Look-ups in named tables: a row name and a column name give one cell, copied from the table.

magiri =
	foze	mige	lig	vemif	kani	lorer	dalus	kegiz
mam	31.937	24.074	53.370	41.077	45.711	36.076	47.732	26.883
sime	41.167	40.390	41.980	47.519	43.958	42.364	41.733	44.983
rovavo	49.046	55.910	37.276	43.546	40.816	46.914	42.632	51.329
num	46.258	45.487	35.067	51.611	41.581	53.974	42.385	53.998
lin	38.233	31.082	50.370	34.032	46.498	40.443	50.400	30.724
tuz	58.414	28.731	45.336	21.727	37.099	69.042	47.650	43.810
giton	48.323	54.060	35.173	46.375	41.463	47.418	42.708	53.359
vona	50.359	50.739	41.948	37.429	38.604	48.704	45.584	47.848
vupap	40.081	29.062	31.389	64.810	41.407	48.123	33.766	54.907
vin	24.946	15.108	57.815	48.761	50.118	26.783	43.943	18.348
dapu	46.031	68.889	34.025	58.249	42.112	38.538	38.030	59.174
lonal	47.426	5.474	39.020	33.717	39.586	68.559	43.453	41.165
dakir	50.189	56.158	35.217	44.670	41.868	48.799	41.340	56.519
ler	62.708	23.664	33.330	25.026	35.249	79.974	47.303	52.212

What is the dalus of vupap in magiri? 33.766
What is the foze of tuz in magiri? 58.414
What is the lig of lin in magiri? 50.370
What is the lorer of rovavo in magiri? 46.914
What is the kegiz of ler in magiri? 52.212
What is the mige of ler in magiri? 23.664
What is the mige of rovavo in magiri? 55.910
What is the lorer of lin in magiri? 40.443
What is the kani of rovavo in magiri? 40.816
What is the foze of giton in magiri? 48.323
What is the lig of mam in magiri? 53.370
What is the vemif of num in magiri? 51.611
What is the foze of dakir in magiri? 50.189
What is the lorer of lonal in magiri? 68.559
What is the kegiz of num in magiri? 53.998
What is the mige of vupap in magiri? 29.062
What is the dalus of lin in magiri? 50.400
What is the kani of vupap in magiri? 41.407
What is the vemif of lonal in magiri? 33.717
Row with the largest dalus: lin

rulezu =
fields: murubi, sekez, goren, dupize, nepo, far, mito, roredov, rus, pup
gofo: [13, 71, 30, -49, 30, -13, 48, -36, -81, -87]
zabila: [-1, -88, -51, -86, 11, -34, 70, 42, 65, 63]
firolig: [-46, -66, 68, 39, 27, 70, -92, -35, -14, 61]

What is the goren of gofo in rulezu? 30
What is the far of firolig in rulezu? 70
What is the roredov of firolig in rulezu? -35
What is the goren of firolig in rulezu? 68
What is the mito of firolig in rulezu? -92
What is the goren of zabila in rulezu? -51
Which row has the largest pup? zabila

Table zusa
|  | ribur | vek | zibesa | keras | dap | kugarom | sof | razap |
|---|---|---|---|---|---|---|---|---|
| gipu | 177 | 125 | 148 | 130 | 209 | 158 | 115 | 141 |
| vos | 142 | 170 | 98 | 107 | 170 | 89 | 82 | 148 |
| tik | 126 | 191 | 151 | 148 | 117 | 73 | 170 | 102 |
| veb | 136 | 126 | 85 | 117 | 172 | 127 | 91 | 161 |
| nusus | 169 | 67 | 81 | 187 | 149 | 129 | 132 | 146 |
| ler | 138 | 110 | 41 | 131 | 124 | 96 | 107 | 188 |
| pok | 112 | 122 | 181 | 177 | 172 | 130 | 129 | 150 |
| vepuniz | 161 | 119 | 159 | 124 | 104 | 172 | 161 | 120 |

vos, zibesa => 98
ler, kugarom => 96
nusus, dap => 149
nusus, sof => 132
gipu, sof => 115
tik, vek => 191
pok, keras => 177
Row with the largest keras: nusus

Table pofisir
	lolafo	tomig	pip	kibe	fumalet	virezoz
kego	3.62	3.00	2.36	2.88	4.31	2.12
taf	1.63	5.95	5.61	3.88	5.04	3.93
duzir	5.47	5.29	8.12	3.55	2.06	4.17
nete	3.18	2.50	0.40	5.62	5.07	4.64
rezabak	1.96	7.21	3.96	4.25	3.71	3.15
nem	3.00	5.82	3.64	0.29	3.42	4.24

taf, pip: 5.61
taf, kibe: 3.88
nete, tomig: 2.50
rezabak, tomig: 7.21
rezabak, fumalet: 3.71
nem, pip: 3.64
nem, fumalet: 3.42

suzavo:
fields: tun, sibobak, veze, netol, dit, kopuba
gubage: [61.92, 56.01, 46.31, 42.25, 72.25, 59.77]
gavup: [57.45, 54.06, 61.50, 83.77, 56.53, 63.87]
bis: [54.14, 61.15, 44.67, 54.85, 83.33, 30.40]
buti: [54.83, 51.67, 37.58, 67.04, 74.04, 52.53]
seb: [60.74, 60.98, 54.54, 43.23, 61.35, 57.48]
vad: [63.40, 63.77, 64.23, 51.29, 58.71, 64.79]
tiv: [50.60, 46.45, 32.80, 45.94, 73.73, 8.42]
fusasi: [60.75, 58.54, 68.21, 64.75, 53.91, 63.86]
vud: [52.31, 55.29, 47.59, 48.77, 63.84, 8.94]
lavod: [65.72, 51.28, 48.45, 56.82, 60.27, 95.48]

dit of bis: 83.33
dit of gavup: 56.53
sibobak of lavod: 51.28
sibobak of tiv: 46.45
sibobak of vud: 55.29
netol of fusasi: 64.75

nupeze =
|  | noko | kupa | lefipat |
|---|---|---|---|
| gigevas | 144 | 129 | 162 |
| kozu | 154 | 145 | 151 |
| kinupav | 114 | 106 | 79 |
| muros | 155 | 120 | 154 |
| diz | 203 | 102 | 12 |
| nezus | 159 | 122 | 138 |
| rideli | 164 | 140 | 119 |
| bod | 104 | 215 | 196 |
| rebo | 137 | 150 | 176 |
| mavikop | 155 | 145 | 89 |
| sufidi | 90 | 241 | 192 |
| lanav | 122 | 166 | 208 |

lanav, lefipat => 208
nezus, noko => 159
diz, noko => 203
lanav, noko => 122
rebo, noko => 137
muros, kupa => 120
muros, lefipat => 154
mavikop, lefipat => 89
bod, lefipat => 196
nezus, lefipat => 138
rebo, lefipat => 176
kinupav, kupa => 106
rideli, noko => 164
sufidi, noko => 90
sufidi, kupa => 241
gigevas, noko => 144

vav =
,guke,rizorur,makapum,bonurul
zokogir,565,82,408,662
dip,485,507,841,206
beb,621,507,440,584
zegol,214,345,507,735
kuraz,647,55,474,507
zep,686,95,545,507
sog,428,572,937,393
taga,507,545,171,555
pezevi,507,362,814,507
rubi,774,834,457,598
fevuf,507,217,301,746

zep, guke: 686
fevuf, bonurul: 746
zokogir, bonurul: 662
zokogir, makapum: 408
pezevi, makapum: 814
beb, rizorur: 507
sog, rizorur: 572
zegol, bonurul: 735
taga, rizorur: 545
sog, bonurul: 393
taga, makapum: 171
zegol, makapum: 507
sog, guke: 428
zep, rizorur: 95
taga, guke: 507
pezevi, bonurul: 507
dip, bonurul: 206
sog, makapum: 937
beb, makapum: 440
kuraz, guke: 647

romir
         fizop  mapadav  gekul  fof  vomapek  vis  susoda
gek        183      126     97   69       82  110     245
divulu      62      113    152  177      158  118      53
ton        177      103     28   51      174   43      69
tasozi      97       39    147  128       87  196     226
zedibo     156      223    116  135      169   68      23
dad        211      242    147  130      134  179      77
vifota     117      166    198  194      137  240      61
buzune     211      254    152  138      140  182      58
zibirek    162      108     43   66      170   45      71
mula       185      115     97   66       80  127     251
matut       44      103    172  178      109  107     163
lopil      147       76     40   65      169   51      82
mupab      106      220    154  152      100   17     175
zurade      96      141    221  189       71  233     212

buzune, vis -> 182
lopil, gekul -> 40
mula, gekul -> 97
zurade, mapadav -> 141
zurade, susoda -> 212
zedibo, mapadav -> 223
divulu, mapadav -> 113
lopil, susoda -> 82

